Below is a small trained network, with its code and all its weights. Each question gives an input and a class and asks what happens when units are switched off, that is, made to give their printed mean instead of their output.

import numpy as np


def w(rows, s, z=0):
    codes = np.array(rows[::2]) - 128.0
    scale = np.full(codes.shape[1], s)
    scale[-1] = z or s
    return codes * scale


def f(y):
    return np.maximum(y, 0)


def log_softmax(a):
    a = a - a.max(-1, keepdims=True)
    return a - np.log(np.exp(a).sum(-1, keepdims=True))


def net(x, mask):
    res = np.array(x, float).reshape(1, 7) / 4 @ E
    y = f(res @ A[0][:, :-1].T + A[0][:, -1])
    res = res + np.where(mask, y, B[0][:, -1]) @ B[0][:, :-1]
    return log_softmax(res[-1] @ U[:, :-1].T + U[:, -1])


A, B = {}, {}
E = w([
[119,118,105,122,134,154,116],'x0',
[122,122,118,126,129,140,120],'x1',
[183,80,135,10,123,100,128],'x2',
[151,143,125,134,150,97,156],'x3',
[32,152,60,103,103,52,119],'x4',
[155,209,136,100,159,118,15],'x5',
[135,124,93,127,136,144,126],'x6',
],0.013)
A[0] = w([
[134,196,125,189,148,125,62,120],'neuron 0',
[175,41,135,81,133,172,166,215],'neuron 1',
[147,169,162,219,147,152,103,185],'neuron 2',
[166,101,170,142,152,172,113,253],'neuron 3',
[92,82,103,201,101,137,193,172],'neuron 4',
[101,163,110,181,130,108,133,156],'neuron 5',
[71,125,90,112,116,69,125,177],'neuron 6',
[124,133,122,201,96,149,170,152],'neuron 7',
[165,129,141,5,164,103,80,62],'neuron 8',
[181,37,128,88,98,125,170,167],'neuron 9',
[189,174,131,98,138,102,33,147],'neuron 10',
[180,156,124,24,125,110,84,55],'neuron 11',
[46,223,89,122,111,83,111,181],'neuron 12',
[96,82,68,68,73,72,171,146],'neuron 13',
[90,109,89,92,92,86,143,128],'neuron 14',
[169,180,169,213,174,148,87,185],'neuron 15',
[171,150,169,149,133,153,90,207],'neuron 16',
[68,112,100,124,107,57,103,171],'neuron 17',
[102,188,109,159,136,117,93,118],'neuron 18',
[79,93,117,224,150,148,184,198],'neuron 19',
],0.011,0.0059)
B[0] = w([
[44,141,63,27,117,135,167,219],'neuron 0',
[162,138,220,103,105,126,201,237],'neuron 1',
[92,113,56,129,170,178,157,225],'neuron 2',
[128,115,114,157,136,176,194,221],'neuron 3',
[178,127,154,201,119,78,56,231],'neuron 4',
[108,156,89,130,111,148,75,192],'neuron 5',
[152,127,171,113,105,43,43,214],'neuron 6',
[154,116,137,213,159,169,123,200],'neuron 7',
[165,152,190,238,110,153,84,222],'neuron 8',
[185,91,205,93,95,94,238,221],'neuron 9',
[89,110,79,206,133,195,126,239],'neuron 10',
[159,148,148,239,145,129,64,210],'neuron 11',
[104,208,85,102,70,109,66,255],'neuron 12',
[158,66,163,98,159,2,72,220],'neuron 13',
[127,114,122,118,151,51,82,191],'neuron 14',
[105,113,74,113,138,197,166,236],'neuron 15',
[94,103,88,154,204,219,196,205],'neuron 16',
[120,162,106,129,102,64,80,215],'neuron 17',
[90,217,91,103,57,136,147,198],'neuron 18',
[168,163,164,238,152,152,102,240],'neuron 19',
],0.0085,0.014)
U = w([
[163,115,130,244,190,199,159,251],'0',
[163,157,98,220,97,84,25,148],'1',
[194,95,171,71,108,140,229,133],'2',
[147,54,142,33,162,16,88,40],'3',
[56,85,2,81,201,197,205,78],'4',
[71,234,37,13,62,122,116,25],'5',
],0.0076,0.0028)

Each question gives the input, the list of numbers given to net, and the class t.
The units are the neurons (one row each of A and B). Each row of codes is followed by its name. A weight is (code - 128) times the scale printed after its matrix; where a second scale follows, it is the last column's (A, B and U).
mask holds one flag per neuron, in row order. A switched-off neuron (its flag False) gives its mean, the last column of its row in B, instead of its output. The means were averaged over made-up inputs and are rounded, as every weight is.
A unit's drop is (log p(t) with every unit on - log p(t) with that unit switched off) / (log p(t) with every unit on - log p(t) with every unit switched off).
The circuit of an input: a set's keep is (log p(t) with only the set's units on - log p(t) with every unit switched off) / (log p(t) with every unit on - log p(t) with every unit switched off). Starting from the 12 units with the biggest drops (on a tie, the unit counted first), units are removed one at a time, each time the one whose removal leaves the highest keep (on an exact tie, the one counted first), for as long as the keep stays at least 0.8.
circuit, biggest first: the units of the circuit, biggest drop first
k most important neurons: the k neurons with the biggest drops, biggest first
drop of u: that unit's drop, to one decimal
input [1,5,7,-7,5,0,5], class 3: circuit, biggest first -> (neuron 13)
input [-6,5,5,-8,8,0,5], class 3: 2 most important neurons -> (neuron 13; neuron 19)
input [-3,1,8,3,1,0,-4], class 3: 3 most important neurons -> (neuron 13; neuron 9; neuron 19)
input [-8,-2,8,4,-4,-1,4], class 2: 2 most important neurons -> (neuron 9; neuron 1)
input [8,-1,6,-8,-1,-8,2], class 2: 2 most important neurons -> (neuron 1; neuron 9)
input [-4,3,5,8,0,-6,6], class 2: 2 most important neurons -> (neuron 9; neuron 1)
input [-8,-5,1,-3,-5,6,6], class 0: 2 most important neurons -> (neuron 8; neuron 11)
input [-5,2,0,-4,-5,7,4], class 4: drop of neuron 15 -> 0.1
input [4,3,4,3,2,-4,-3], class 3: drop of neuron 14 -> 0.0
input [-3,-7,1,-4,-6,-3,7], class 2: drop of neuron 9 -> 0.2
input [1,-7,1,4,-4,5,8], class 0: 2 most important neurons -> (neuron 8; neuron 11)
